Below are the code and all the weights of a small trained network. Each question names an input and a class and asks about switching units off, where a switched-off unit gives its printed mean instead of its output.

import numpy as np


def w(rows, s, z=0):
    codes = np.array(rows[::2]) - 128.0
    scale = np.full(codes.shape[1], s)
    scale[-1] = z or s
    return codes * scale


def norm(h):
    return h / np.sqrt((h * h).mean(-1, keepdims=True) + 1e-5)


def f(y):
    return y / 2 * (1 + np.tanh(0.7978845608 * (y + 0.044715 * y**3)))


def log_softmax(a):
    a = a - a.max(-1, keepdims=True)
    return a - np.log(np.exp(a).sum(-1, keepdims=True))


def net(x, mask):
    res = np.array(x, float).reshape(1, 6) / 4 @ E
    u = 0
    for l in range(2):
        y = f(norm(res) @ A[l][:, :-1].T + A[l][:, -1])
        res = res + np.where(mask[u : u + 4], y, B[l][:, -1]) @ B[l][:, :-1]
        u += 4
    return log_softmax(norm(res)[-1] @ U[:, :-1].T + U[:, -1])


A, B = {}, {}
E = w([
[88,102,114,118,204,22,203],'x0',
[1,89,211,135,83,90,91],'x1',
[134,133,130,135,121,111,119],'x2',
[126,121,134,100,146,144,126],'x3',
[129,127,129,128,131,125,123],'x4',
[148,200,34,32,77,82,150],'x5',
],0.0082)
A[0] = w([
[172,130,137,158,151,164,42,3],'0.n0',
[138,114,184,209,249,107,156,71],'0.n1',
[176,78,216,244,144,255,109,160],'0.n2',
[169,104,153,119,126,130,111,107],'0.n3',
],0.0081,0.0031)
B[0] = w([
[185,193,76,126,140,61,179,145],'0.n0',
[227,31,73,68,2,209,122,182],'0.n1',
[79,156,98,139,204,73,141,254],'0.n2',
[97,148,145,126,143,70,104,128],'0.n3',
],0.0094,0.0077)
A[1] = w([
[181,115,100,138,88,217,116,97],'1.n0',
[2,158,111,131,78,139,51,120],'1.n1',
[94,44,207,100,9,146,96,114],'1.n2',
[37,65,172,135,135,84,123,252],'1.n3',
],0.0097,0.0041)
B[1] = w([
[119,130,236,94,97,136,86,174],'1.n0',
[136,68,150,102,76,202,93,231],'1.n1',
[164,47,70,240,230,74,139,220],'1.n2',
[134,253,141,58,96,132,158,254],'1.n3',
],0.014,0.0071)
U = w([
[113,153,66,192,217,58,179,134],'0',
[56,250,183,99,45,122,80,230],'1',
[134,3,129,127,45,159,102,3],'2',
],0.013,0.0028)

Each question gives the input, the list of numbers given to net, and the class t.
The units are the neurons (one row each of A and B). Each row of codes is followed by its name. A weight is (code - 128) times the scale printed after its matrix; where a second scale follows, it is the last column's (A, B and U).
mask holds one flag per neuron, layer by layer. A switched-off neuron (its flag False) gives its mean, the last column of its row in B, instead of its output. The means were averaged over made-up inputs and are rounded, as every weight is.
A unit's drop is (log p(t) with every unit on - log p(t) with that unit switched off) / (log p(t) with every unit on - log p(t) with every unit switched off).
The circuit of an input: a set's keep is (log p(t) with only the set's units on - log p(t) with every unit switched off) / (log p(t) with every unit on - log p(t) with every unit switched off). Starting from all 8 units, units are removed one at a time, each time the one whose removal leaves the highest keep (on an exact tie, the one counted first), for as long as the keep stays at least 0.8.
units of the circuit, in order: the units of the circuit, biggest drop first
most important unit: the unit with the biggest drop
k most important neurons: the k neurons with the biggest drops, biggest first
k most important neurons of layer l: the k neurons of layer l with the biggest drops, biggest first
drop when u is switched off: that unit's drop, to one decimal
input [2,-7,-2,-2,0,0], class 2: 3 most important neurons : 0.n2; 1.n3; 1.n0
input [6,2,0,-3,4,6], class 1: units of the circuit, in order : 1.n2
input [-1,-7,-7,1,6,7], class 1: 3 most important neurons : 1.n2; 0.n2; 1.n0
input [-1,-8,2,4,-6,7], class 1: 4 most important neurons : 1.n2; 0.n2; 1.n0; 0.n0
input [-2,0,7,-2,1,-6], class 0: 3 most important neurons of layer 0 : 0.n2; 0.n0; 0.n1
input [-7,-7,0,-3,-4,0], class 0: 2 most important neurons : 0.n1; 0.n2
input [0,2,8,4,-6,-6], class 1: 2 most important neurons : 1.n3; 0.n2
input [-4,4,2,6,0,1], class 2: 2 most important neurons : 1.n1; 1.n2
input [-5,3,3,6,-6,1], class 2: 2 most important neurons : 1.n1; 1.n0
input [-4,1,5,-3,5,-7], class 1: units of the circuit, in order : 1.n2; 0.n2
input [1,-6,-3,6,0,-5], class 2: 4 most important neurons : 0.n1; 1.n3; 1.n2; 1.n0
input [-2,-4,-7,3,5,1], class 1: 4 most important neurons : 1.n2; 0.n2; 1.n0; 1.n1
input [4,7,-1,2,4,-4], class 0: 2 most important neurons : 1.n2; 0.n1
input [8,-1,3,-6,3,-5], class 2: units of the circuit, in order : 0.n1
input [3,-8,-5,-3,-5,-5], class 2: 2 most important neurons : 0.n1; 1.n3
input [3,0,1,2,3,-3], class 2: 2 most important neurons : 0.n1; 1.n0
input [-6,7,0,7,6,4], class 2: 2 most important neurons of layer 1 : 1.n1; 1.n2
input [-8,-1,-6,-4,1,-6], class 0: 2 most important neurons of layer 0 : 0.n2; 0.n0
input [7,4,-7,5,-2,2], class 1: drop when 1.n3 is switched off : 0.3
input [-7,-3,1,1,7,-2], class 0: most important unit : 0.n2
input [5,-4,5,4,5,-7], class 2: drop when 0.n1 is switched off : 2.1
input [6,1,-2,2,-5,7], class 1: drop when 0.n3 is switched off : -0.1
input [2,3,4,-7,-4,-8], class 0: 2 most important neurons of layer 0 : 0.n1; 0.n2
